(in the rows, 128 means zero)
Here are made-up objects, facts about them, and rows of numbers that follow some of those facts. Name the object behind each unnamed row.

There are 4 kinds of fact about the objects: skogrer, dratos, klodak, soplis.
skogrer: points at; dratos: sits directly inside; klodak: refers to; soplis: belongs to class
z138 skogrer [z231, z37, z676, z286, z958]
z202 skogrer [z566, z5, z900, z490, z105]
z233 skogrer [z37, z466]
z253 skogrer [z603, z451]
z26 skogrer [z267, z605]
z300 skogrer [z663, z447, z621, z957, z49]
z304 skogrer [z369]
z365 skogrer [z860, z293, z741, z501, z447, z638, z267, z711]
z380 skogrer [z600, z147]
z394 skogrer [z720, z2, z405]
z415 skogrer [z860, z892]
z417 skogrer [z839, z548, z895, z494, z205]
z421 skogrer [z167, z491, z176, z494, z97, z770, z684]
z423 skogrer [z642, z115]
z505 skogrer [z905, z610]
z53 skogrer [z566, z328, z41]
z535 skogrer [z408, z220, z147]
z538 skogrer [z220, z544, z499]
z554 skogrer [z675, z410, z328, z621, z711]
z565 skogrer [z551, z600, z854, z957]
z577 skogrer [z490]
z599 skogrer [z308, z167, z663]
z632 skogrer [z958, z757]
z657 skogrer [z544, z405]
z658 skogrer [z231, z37, z447, z770, z490]
z700 skogrer [z293, z447, z642, z711, z286]
z705 skogrer [z770]
z710 skogrer [z408, z451, z642, z624]
z716 skogrer [z860, z447, z416]
z735 skogrer [z824, z685, z895, z163, z400, z624]
z740 skogrer [z559, z267]
z75 skogrer [z824, z293]
z769 skogrer [z824, z895, z551, z440]
z797 skogrer [z550, z163, z494, z2]
z866 skogrer [z408, z119, z451, z566]
z886 skogrer [z41]
z89 skogrer [z905, z551, z550, z503, z97, z501, z294, z684]
z911 skogrer [z675, z176, z900, z610]
z923 skogrer [z839, z167, z860, z900]
z933 skogrer [z603, z976, z616]
z962 skogrer [z976, z414]
z978 skogrer [z308, z447, z104]
z99 skogrer [z548, z440, z267, z736]
z992 skogrer [z408, z231, z491, z499]
dratos z770 <- z104, z205, z294, z490, z962
dratos z2 <- z105, z414, z416, z494, z538, z735
dratos z603 <- z13, z231, z423, z491, z657, z707, z797, z824, z886
dratos z417 <- z138, z304, z369, z410, z451, z684, z911, z97, z976
dratos z497 <- z147, z291, z43, z440, z550, z605, z72, z757, z839
dratos z503 <- z16, z253, z37, z405, z554, z705, z711, z740, z933
dratos z119 <- z163, z167, z199, z220, z293, z41, z663, z716, z860, z992
dratos z710 <- z176, z400, z434, z505, z632, z640, z89
dratos z115 <- z20, z26, z566, z600, z610, z66, z741, z75, z866, z888
dratos z642 <- z202, z447, z53, z577, z676, z769, z869, z957, z978, z99
dratos z408 <- z233, z421, z49, z774, z836
dratos z287 <- z240, z300, z365, z380, z444, z544, z599, z895
dratos z842 <- z267, z308, z328, z47, z499, z535, z616, z736, z958
dratos z466 <- z286, z565, z621, z624, z658, z720, z854, z905
dratos z551 <- z394, z638, z675, z822
dratos z892 <- z415, z5, z501, z548, z614, z685, z900, z923
dratos z559 <- z700
z104 klodak [z962]
z13 klodak [z886, z707]
z138 klodak [z911]
z147 klodak [z550, z605]
z199 klodak [z220]
z20 klodak [z566]
z202 klodak [z676]
z231 klodak [z824, z707]
z26 klodak [z741]
z293 klodak [z992, z41]
z300 klodak [z599]
z328 klodak [z736]
z37 klodak [z16, z711, z705]
z380 klodak [z365]
z400 klodak [z640]
z410 klodak [z451]
z414 klodak [z416]
z415 klodak [z923]
z421 klodak [z233]
z423 klodak [z824, z886, z491]
z434 klodak [z176]
z440 klodak [z550, z291]
z444 klodak [z599]
z49 klodak [z836]
z5 klodak [z501]
z501 klodak [z548]
z538 klodak [z735]
z548 klodak [z5]
z550 klodak [z757]
z554 klodak [z16]
z577 klodak [z676]
z605 klodak [z43]
z610 klodak [z566, z888]
z632 klodak [z400]
z640 klodak [z89]
z658 klodak [z286]
z66 klodak [z20]
z675 klodak [z822]
z684 klodak [z451]
z685 klodak [z5]
z711 klodak [z405]
z716 klodak [z663]
z720 klodak [z621]
z736 klodak [z267]
z740 klodak [z405]
z757 klodak [z291]
z769 klodak [z978]
z797 klodak [z707, z423]
z822 klodak [z394]
z824 klodak [z797]
z836 klodak [z233]
z839 klodak [z440]
z854 klodak [z565]
z860 klodak [z220, z41]
z866 klodak [z75]
z888 klodak [z20]
z895 klodak [z544]
z900 klodak [z501]
z923 klodak [z900]
z957 klodak [z99]
z97 klodak [z684]
z976 klodak [z369]
z978 klodak [z676, z957]
z99 klodak [z577]
z992 klodak [z220]
[z104, z13, z147, z16, z163, z199, z2, z231, z293, z294, z328, z369, z414, z423, z447, z466, z47, z49, z497, z499, z501, z505, z535, z559, z565, z566, z577, z66, z684, z705, z707, z736, z797, z824, z854, z860, z97, z976, z978, z99] soplis 925
[z105, z115, z138, z205, z233, z240, z253, z287, z291, z308, z380, z400, z405, z41, z410, z415, z417, z43, z434, z451, z491, z53, z538, z548, z551, z599, z605, z610, z638, z640, z72, z720, z75, z757, z769, z774, z836, z839, z842, z866, z869, z886, z888, z89, z895, z957, z958, z992] soplis 268
[z119, z167, z176, z20, z202, z220, z26, z267, z286, z300, z304, z365, z37, z394, z408, z416, z421, z440, z444, z490, z494, z5, z503, z544, z550, z554, z600, z603, z614, z616, z621, z624, z632, z642, z657, z658, z663, z675, z676, z685, z700, z710, z711, z716, z735, z740, z741, z770, z822, z892, z900, z905, z911, z923, z933, z962] soplis 512

Some rows with their names:
z119: [ 90 177  83 179 132 124 129 185 107 193 180  88 151 154  88  99 158 119
  77 146 115 116 103 103 129 184  84 155 136  93 178 148 211 151 140 102
 108  91 106  94 145 101 172 145]
z551: [ 63 130 123 145 109 116 140 156 104 161 152 125 143 124  89 105 120 125
 107 162 159 156 105 142 119 155 116 146 131  87 143 172 184 151 185 115
 139 114  86  78 119 114 166 123]
z66: [ 62 106 127 142  79  91 162 143 110 123 106 113 117 122  66 153  86 129
 107 177 158 158 129 139 110 171 115 163 122 124 135 147 162 141 203 154
 161 106 118  71  87 147 158  93]
z466: [ 55 120 128 140  80 118 153 162 103 131 135 117 144  96  78 106  91 117
 113 168 166 164 103 137 109 185  91 169 137  85 133 181 172 142 211 151
 128 102 113  68  77 137 163  99]
z621: [ 97 166  90 178 132 112 148 123 130 183 169 115 149 153  60 158 148 103
  80 142  91 117 165 113 147 142 124 117  80 142 184 137 209 160 147 108
 122 103 108 115 143 119 175 137]
z37: [ 99 155  84 165 135  82 153 133 113 168 154 102 133 155  87 154 134 123
  64 135  92 114 141 133 143 146  84 118 113 145 192 128 210 185 152 101
 112  98 116  99 144 135 166 130]
z415: [ 69 111  97 130  99 134 137 139 109 130 116 107 124 159  83 153  99 131
  70 160 139 118 147 143 124 155 102 147 128 134 138 146 163 157 147 113
 166 116 102  78 127 116 165 110]
z43: [ 72 120 115 165  92 116 153 128 130 159 143 113 136 134  69 149 103 103
 101 167 132 140 156 138 132 160 113 134 128 107 156 146 153 124 175 138
 145 102 107  81 133 136 171 109]
z716: [ 87 174  80 135 129 142 126 172 106 174 156  88 149 157  77 162 159  99
  53 161  96 110 156  97 133 188  88 156 116 145 142 131 207 154 137  98
 117  98 112  94 142  99 172 140]
z550: [107 153  86 178 134  98 138 130 121 167 169 107 143 156  74 142 140 120
  73 143  91 120 150 125 147 142 104 111 101 140 194 131 210 167 147 102
 112 106 113 112 144 111 171 138]
z710: [110 180  78 131 131  98 106 141 132 191 181 141 150 148  70 109 154 144
 104 130 104 116 117 120 142 135 103 163 128 134 173 180 206 184 164  98
 156  98 112 100 138  98 165 139]
z860: [ 56 111 115 141  63 140 161 191 102 121 122  85 132 146  78 148  94  93
  65 178 154 116 131 114 105 210  79 173 142  90 135 129 152 121 142 161
 131  92 120  71  90 150 163 102]
z657: [117 165  85 145 131  96 127 136 124 164 169 117 133 157  72 146 141 130
  79 141  94 117 137 142 151 140 113 119 109 149 200 141 207 179 144 102
 127  99 133 115 147 109 173 140]
z138: [ 82 113  86 128  99 119 148 128 116 138 119 108 111 157  82 155  96 122
  77 169 152 123 142 149 119 146  81 148 140 136 138 153 158 152 169 104
 146 107 127  75 133 120 163  95]
z566: [ 68 115 122 140  75  98 162 123 129 126 117 131 133  91  48 155  88 109
 119 177 152 163 145 151 110 160 120 165 124 122 136 169 147 125 209 164
 160  92 137  67  87 150 158  81]
z394: [115 165  86 147 132 111 138 124 127 167 176 112 139 147  59 152 146 111
  88 148  90 117 154 137 153 136 125 110  94 146 198 147 205 170 141 103
 123 102 135 122 147 108 183 137]
z538: [ 95 130  86 127  86 100 144 139 123 139 113 114 106 155  75 150 103 136
  96 177 136 126 125 149 123 156 111 156 129 133 163 146 160 140 159 112
 171 101 122  75 129 139 159 102]
z13: [ 61 108 125 152  71 106 156 160 112 121 114 100 116 123  66 139  86 124
  98 173 152 148 131 143 112 185  92 167 139 114 132 138 154 125 198 161
 153 101 124  70  85 147 159  95]

Rows to name:
No name comes twice in this set of rows, the named rows included.
[ 99 142  91 188 131 118 127 122 136 172 179 109 146 147  65 143 139 106
  80 122  90 119 171 109 157 140  92 109 127 143 177 140 197 173 152 114
 112 113 117 120 143 100 183 141]  z416
[117 146  82 142 132 106 148 141 104 141 151 101 109 160  80 145 136 119
  65 150  91 116 126 147 144 136  88 112 113 150 193 139 208 177 144  96
 113 117 137 124 149 100 170 138]  z421
[102 157  87 171 136  88 136 132 128 165 174 106 146 153  88 155 147 125
  69 123  88 117 158 113 155 148 112 119 101 135 194 133 205 185 147 119
 115  93  95  99 145 132 169 136]  z711
[114 150  81 126 132  80 152 120 113 142 138 130 114 158  84 155 127 133
  79 137  94 116 132 153 146 134  98 114  82 151 191 148 209 190 171  96
 127 106 127 114 143 117 166 124]  z202
[ 57 130 112 145 128 107 134 130 121 166 137 145 145 124  87 104 106 134
 111 143 152 161 106 142 125 146 109 143 129  87 142 180 191 167 210 116
 150 107  79  75  97 113 168 105]  z115
[ 61 101 125 172  70 126 144 157 119 121 113  99 118 125  50 133  90 130
 100 163 153 163 145 130 119 170  82 162 140 117 135 142 149 127 202 156
 154 118 136  71  98 132 158 108]  z414
[108 156  83 130 139 100 130 135 114 154 152 102 144 155  87 162 144 128
  57 135  94 113 147 125 149 143 101 127  91 146 170 135 207 188 142 100
 127  97 103  95 144 114 163 131]  z300
[112 179  84 182 123 126 144 162 134 186 179  91 144 155  72 132 160  99
  74 154  93 115 149 102 144 180  92 142 133 121 201 125 205 127 135 109
 112  89 130  97 144 136 177 140]  z220
[ 85 112 121 130  87 119 126 125 134 137 147 137 138 125  65 155 102 120
 104 153 136 131 158 144 141 145 142 125 111 129 147 173 147 164 164 137
 178 104 108  87 131 112 174 112]  z75
[110 154  88 142 132 121 133 132 112 150 162 105 142 158  78 159 146 115
  63 136  93 115 149 137 150 139 102 111  94 149 170 149 210 181 141  95
 119 108 126 123 148  94 181 137]  z923
[ 92 111 120 152  91  81 141 164 120 132 128 104 119 152  85 137  96 134
  85 167 138 126 116 151 132 167 123 127 133 102 170 132 159 158 164 140
 150 102 102  73 131 138 156 123]  z895
[ 88 175  89 158 138 103 149 134 100 180 177 117 145 154  90 108 153 108
  86 139 113 119 109 138 136 138  80 115 102 129 170 171 210 183 169  96
 112 107 109 111 140  96 177 138]  z770
[ 67 107 136 147  64 121 150 161 122 123 126 100 125  98  55 141  89 119
 108 170 149 157 133 143 119 185 129 162 134 104 139 151 147 125 192 161
 167  99 124  71  93 148 160 103]  z824
[113 167  88 173 134  81 140 126 138 180 178 116 141 153  79 151 142 111
  89 133  92 117 148 127 151 144 117 109 102 129 200 133 198 181 150 120
 114  93 120 106 144 127 178 138]  z544

Now the same objects, written a new way:
Named rows:
z740: [146 112 134 142 158 135 137 114 123 170 147 127 141 138 113 147 109 123
 117 142 160 114 140 100 131 124 148 121 130 129 134 140 162]
z503: [143 124 104 168 130  87 121  86 192 148 176 146 138 161 108 147  68 104
 117 140 115 133 111 138 145 134 177 166 149 108 165 169 169]
z554: [148 106 139 136 162 135 140 113 128 167 144 132 138 137 120 148 107 124
 116 139 158 115 136  99 133 120 153 124 130 124 137 137 167]
z410: [154 149 123 154 145 120 101 111 125  89 155 136 135 149 150  95  98 189
 128  90 135 121  65 107  75 137 111 116 110 159 108 108 163]
z253: [135 123 152 153 154 120  86  79 137 106 143 124 124 123 161  74  74 190
 139 114 155  99  82 122  89 153  80 135 101 153 127 107 167]
z577: [125  78 179  94 155 117 231 151 157 164  98 154 146 121 146 184 122  66
 125 134 154 140 187 145 150 142 167 101 102  51 124 167 142]
z41: [145 118 145 151 114 126  34 132 145  94 183 151 127 151 122  70 121 206
 151 116 140  92  51  98  77 152 111 152 106 153 101  93 159]
z147: [106 106 121 132 154 136 164 129 121 186 153 130 134 144 104 161 143  77
  86 143 127 125 133  98 163 131 163 117 125 104 157 154 152]
z380: [170 140 138 162 144 123  97 106 120 102 152 117 148 136 151  97  86 182
 139 102 159 102  80 109  80 142  96 116 107 169 115 112 156]
z220: [111  97 133 149 124 136  67 138 142 165 181 149 122 151  81 106 141 132
 125 159 147  98 120  90 124 145 154 149 130 117 126 130 154]
z538: [169 141 134 166 139 120  97 106 122 105 153 112 150 133 148  96  83 180
 137 102 159 102  83 113  78 146  94 114 107 171 116 116 153]
z2: [116 110 103 172 118  88 145  97 186 175 181 130 147 150  94 168  92  58
  99 150 107 130 120 141 178 143 180 164 136  96 191 191 148]
z494: [110 122 125 150 148 124 132  90 151 156 153 140 126 152 102 132 120 136
 116 139 136 131 121 113 127 124 147 142 124 105 129 152 171]
z5: [135 140 103 136 143 104 173 113 111 176 166 144 127 172  94 142  89 169
  87 136 169  97 117 101 150 139 191 108  85  84 158 111 200]
z415: [180 141 139 153 145 123 104 108 121 102 153 123 148 138 152 103  85 187
 135 100 158 104  72 109  82 138 105 118 106 167 116 108 164]
z138: [183 132 147 141 156 127 105 109 128  98 152 131 143 137 161 107  88 190
 139  98 154 107  69 107  87 132 104 124 109 165 109 102 172]
z640: [161 143 128 157 146 120  99 110 122  97 153 129 141 142 152  97  88 181
 132  97 146 113  73 108  79 142 102 116 112 165 116 108 160]
z895: [148 151 117 161 138 117 100 109 125  93 158 130 137 147 145  89  94 188
 130  93 138 118  69 110  73 143 109 113 109 157 111 112 162]

Name these rows:
No name comes twice in this set of rows, the named rows included.
[120 111 138 145 155 128 133  91 147 161 146 137 127 143 107 136 115 136
 120 145 144 120 125 112 132 124 142 146 123 109 132 147 175]  z614
[ 74  79 145 127 182 123 109  75 141 185 129 139  96 115 150  89  66 119
 110 170 159  97 156 121 145 158 129 132 121 102 176 121 174]  z962
[160 102 125 164 142  92 115  83 188 159 171 134 147 144 122 151  51 100
 120 151 132 115 122 138 156 135 164 169 150 118 172 166 167]  z710
[175 130 160 146 151 125  96  87 150  91 151 131 138 139 151 107  92 199
 145 103 143 111  58 115  91 130  93 150 110 156 105 112 178]  z233
[131 123 127 159 149  74 155 102 203 129 154 156 128 147 109 165  47 110
 114 138 104 140 135 153 138 137 154 150 157  91 158 178 176]  z642
[139 162 106 179 129 112  95 106 116 101 161 115 145 145 137  82  94 179
 133  95 147 117  80 115  65 149  99 106 105 165 112 123 150]  z720
[182 164 105 159 178 141 100  45  96 119 155 101 141 161 172  84  98 151
  98  71 146 131  54  94  93 124  84 116 118 189 104 106 165]  z888
[134 149 133 163 137 119  98  89 144  87 154 133 131 144 138  91 104 207
 141 101 132 121  57 119  74 136  97 139 104 149 112 120 170]  z491
[179 110 148 152 124 135  35 155 115 107 184 136 142 139 133  79 105 179
 143 117 162  76  70  84  80 159 108 127 120 184 107  87 141]  z992
[ 43  74 120 113 179 126 146 110 124 201 137 147  93 121 151 109  94  68
  79 167 134 108 158 116 175 164 167 108 112  83 203 125 159]  z414
[133  96 122 152 135  94 147  96 188 176 174 136 145 146 107 178  87  65
 100 151 109 125 118 136 189 139 181 168 138  96 191 178 158]  z497
[144 152 146 141 146  98 156 135 140  69 119 151 136 135 159 110  79 181
 143  82 137 139 110 144  56 149 100  89 105 123  89 129 158]  z957
[100  94 127 134 154 143 170 133 128 182 146 126 140 125 113 178 139 102
 109 160 133 118 132  99 158 116 176 120 119 114 179 154 159]  z13
[153 144 144 162 147 120  87  85 140  93 155 126 132 141 140  88  96 191
 134  99 139 114  63 115  78 139  79 139 113 158 105 117 167]  z291
[160 145 162 151 152 105 149 130 131  79 122 130 144 121 152 118  69 184
 142  91 151 118 113 136  63 149  78  92 109 142  98 131 160]  z769

The same objects again, as new rows of numbers:
Named rows:
z97: [113 109 133 126 115 155 115 177 100 140 141 111 125  84]
z421: [154 145 121 160 151 110 104  67 171 137 151 115 121  82]
z233: [124 113 138 150 160 124 121  98  93 193 168 121 114 165]
z538: [136 122 121 161 179 140 112 114  93 177 145  91  92 121]
z544: [127 157 123 106  93 119 122 102 160 123 141 146 102 131]
z895: [127 138 107 108 159 181 117 155  90 129 136 131  90 118]
z202: [163 159  83 173 149 101 193  77 178 153 194 106  91  60]
z5: [144 206 162 134 144 138 104 162 163 124 155 153  82  67]
z962: [148 139 140 138 120 101 124  49 163 163 144 130 114 121]
z933: [149 139 140 139 119  97 124  50 161 168 141 121 111 122]
z369: [105 102 153 111  89 140 131 159  95 166 141 127 127 123]
z205: [112 133 124 100 132 160 127 145  87 152 147 146  94 164]
z888: [102 134 107 112 165 161  70 165  96 112 133 117 111 142]
z740: [170 142 126 137 152 133 111  55 169 131 136 127 126  66]
z638: [109 134 124 102 136 158 125 146  89 149 154 149 102 166]
z905: [127 157 123 103  97 124 122 100 161 121 142 154 108 129]
z550: [133 157  95 123 119 144  97 114 167  86 141 137 106  88]
z923: [163 156 140 159 163 116 104  75 175 138 162 130 128  71]

Name these rows:
No name comes twice in this set of rows, the named rows included.
[121 158 121 112  98 116 118 105 165 118 157 156 113 136]  z286
[142 110 143 127 159 144 128  87  88 194 142 124 107 149]  z89
[139 154  97 114 118 153  96 110 167  86 134 141 109  83]  z440
[122  83 167 158 106 103 130 111  92 221 134  79 115 122]  z535
[ 98 108 141 119 123 142  79 180 101 127 124  98 142 102]  z66
[114 162 138  89 107 108  94 107 162 116 123 138 118 143]  z600
[142 153 129  84 105 144 125  85 162 117 134 168 118 113]  z267
[163 138 143 122 119 115 128  39 159 163 125 130 113 107]  z735
[110 104 130 132 110 158 105 176 100 134 142 114 128  90]  z13
[126 121 122 173 188 127 105 121 102 172 175 104 110 131]  z138
[135 145 121 188 158  84  96  80 182 135 196 120 141 103]  z658
[127 113 137 146 150 124 127  97  87 204 143 103  88 160]  z253
[114 132  94 127 154 174  99 161  96 122 151 128  95 130]  z757
[111 131 122 102 131 157 124 144  89 154 145 141  93 164]  z405

